Here is a tiny trained network, its code and every weight. The questions are about switching its units off for an input and a class, where a switched-off unit gives its printed mean instead of its output.

import numpy as np


def w(rows, s, z=0):
    codes = np.array(rows[::2]) - 128.0
    scale = np.full(codes.shape[1], s)
    scale[-1] = z or s
    return codes * scale


def norm(h):
    return h / np.sqrt((h * h).mean(-1, keepdims=True) + 1e-5)


def f(y):
    return np.maximum(y, 0)


def log_softmax(a):
    a = a - a.max(-1, keepdims=True)
    return a - np.log(np.exp(a).sum(-1, keepdims=True))


def net(x, mask):
    res = np.array(x, float).reshape(1, 4) / 4 @ E
    u = 0
    for l in range(3):
        y = f(norm(res) @ A[l][:, :-1].T + A[l][:, -1])
        res = res + np.where(mask[u : u + 5], y, B[l][:, -1]) @ B[l][:, :-1]
        u += 5
    return log_softmax(norm(res)[-1] @ U[:, :-1].T + U[:, -1])


A, B = {}, {}
E = w([
[99,32,114,89,163,77,121,212,112],'x0',
[58,105,105,106,147,114,3,83,102],'x1',
[124,126,133,118,125,136,129,128,129],'x2',
[134,124,126,121,121,126,128,126,127],'x3',
],0.007)
A[0] = w([
[168,103,148,118,129,127,249,203,136,7],'0.n1',
[116,72,130,133,133,130,128,179,125,169],'0.n2',
[146,166,128,114,81,200,211,89,144,86],'0.n3',
[188,179,139,143,126,113,232,135,127,122],'0.n4',
[110,183,144,111,119,165,105,39,132,57],'0.n5',
],0.012,0.0017)
B[0] = w([
[175,234,54,116,2,144,237,186,108,248],'0.n1',
[82,97,92,139,130,117,133,165,124,182],'0.n2',
[131,101,212,98,170,93,69,115,128,222],'0.n3',
[80,50,189,131,221,120,71,117,137,242],'0.n4',
[141,155,48,157,93,159,200,138,134,195],'0.n5',
],0.0096,0.014)
A[1] = w([
[162,117,251,99,163,96,87,117,118,145],'1.n1',
[161,175,133,152,94,161,116,66,103,107],'1.n2',
[152,189,143,131,104,143,163,115,167,140],'1.n3',
[165,167,114,140,91,165,122,69,152,48],'1.n4',
[154,155,89,141,72,150,164,119,129,3],'1.n5',
],0.017,0.0012)
B[1] = w([
[129,186,204,112,213,64,132,121,176,251],'1.n1',
[139,109,128,105,115,248,152,128,113,170],'1.n2',
[80,97,49,143,143,107,67,114,114,198],'1.n3',
[147,78,126,155,117,218,119,92,100,178],'1.n4',
[160,170,178,119,83,107,147,115,141,230],'1.n5',
],0.012,0.013)
A[2] = w([
[134,175,236,103,181,70,78,100,142,101],'2.n1',
[131,139,230,161,252,46,108,84,174,81],'2.n2',
[214,121,127,197,82,185,124,37,123,83],'2.n3',
[168,153,157,61,175,126,101,144,103,8],'2.n4',
[56,28,142,110,169,33,32,149,121,176],'2.n5',
],0.014,0.0014)
B[2] = w([
[87,72,131,161,215,125,128,123,238,225],'2.n1',
[129,192,215,145,169,102,182,148,250,250],'2.n2',
[132,124,147,153,164,224,121,75,121,191],'2.n3',
[92,114,117,145,152,90,99,72,137,164],'2.n4',
[135,83,114,103,136,73,46,115,61,246],'2.n5',
],0.013,0.017)
U = w([
[105,144,192,120,183,83,131,127,201,197],'0',
[133,122,125,135,104,247,120,66,97,196],'1',
[134,178,98,99,27,97,197,195,104,127],'2',
[108,66,105,81,124,63,28,127,43,1],'3',
],0.011,0.00073)

Each question gives the input, the list of numbers given to net, and the class t.
The units are the neurons (one row each of A and B). Each row of codes is followed by its name. A weight is (code - 128) times the scale printed after its matrix; where a second scale follows, it is the last column's (A, B and U).
mask holds one flag per neuron, layer by layer. A switched-off neuron (its flag False) gives its mean, the last column of its row in B, instead of its output. The means were averaged over made-up inputs and are rounded, as every weight is.
A unit's drop is (log p(t) with every unit on - log p(t) with that unit switched off) / (log p(t) with every unit on - log p(t) with every unit switched off).
The circuit of an input: a set's keep is (log p(t) with only the set's units on - log p(t) with every unit switched off) / (log p(t) with every unit on - log p(t) with every unit switched off). Starting from the 12 units with the biggest drops (on a tie, the unit counted first), units are removed one at a time, each time the one whose removal leaves the highest keep (on an exact tie, the one counted first), for as long as the keep stays at least 0.8.
circuit, biggest first: the units of the circuit, biggest drop first
top k neurons: the k neurons with the biggest drops, biggest first
top k neurons in layer l: the k neurons of layer l with the biggest drops, biggest first
drop when u is switched off: that unit's drop, to one decimal
input [3,-6,-1,-4], class 2: circuit, biggest first	[0.n1]
input [2,5,-7,-7], class 3: top 2 neurons	[0.n1, 0.n3]
input [7,2,-7,2], class 3: top 3 neurons	[0.n1, 0.n3, 1.n1]
input [6,2,-7,1], class 3: top 2 neurons in layer 0	[0.n1, 0.n3]
input [8,2,-7,-7], class 3: top 3 neurons in layer 0	[0.n1, 0.n3, 0.n4]
input [0,4,0,1], class 1: top 3 neurons	[0.n4, 0.n3, 1.n1]
input [3,8,3,7], class 3: top 4 neurons	[0.n1, 0.n3, 0.n4, 1.n1]
input [3,7,5,1], class 3: top 3 neurons	[0.n1, 0.n3, 0.n4]
input [6,1,-8,0], class 3: top 3 neurons	[0.n1, 1.n1, 0.n5]
input [1,3,-6,7], class 3: top 2 neurons in layer 1	[1.n1, 1.n5]
input [5,7,4,-7], class 3: top 4 neurons	[0.n1, 0.n3, 0.n4, 1.n1]
input [7,3,-8,-8], class 3: drop when 0.n3 is switched off	0.7
input [2,5,2,-6], class 3: drop when 0.n4 is switched off	1.0
input [2,-5,4,-7], class 2: drop when 0.n1 is switched off	1.0
input [-1,7,7,6], class 1: top neuron in layer 0	[0.n4]
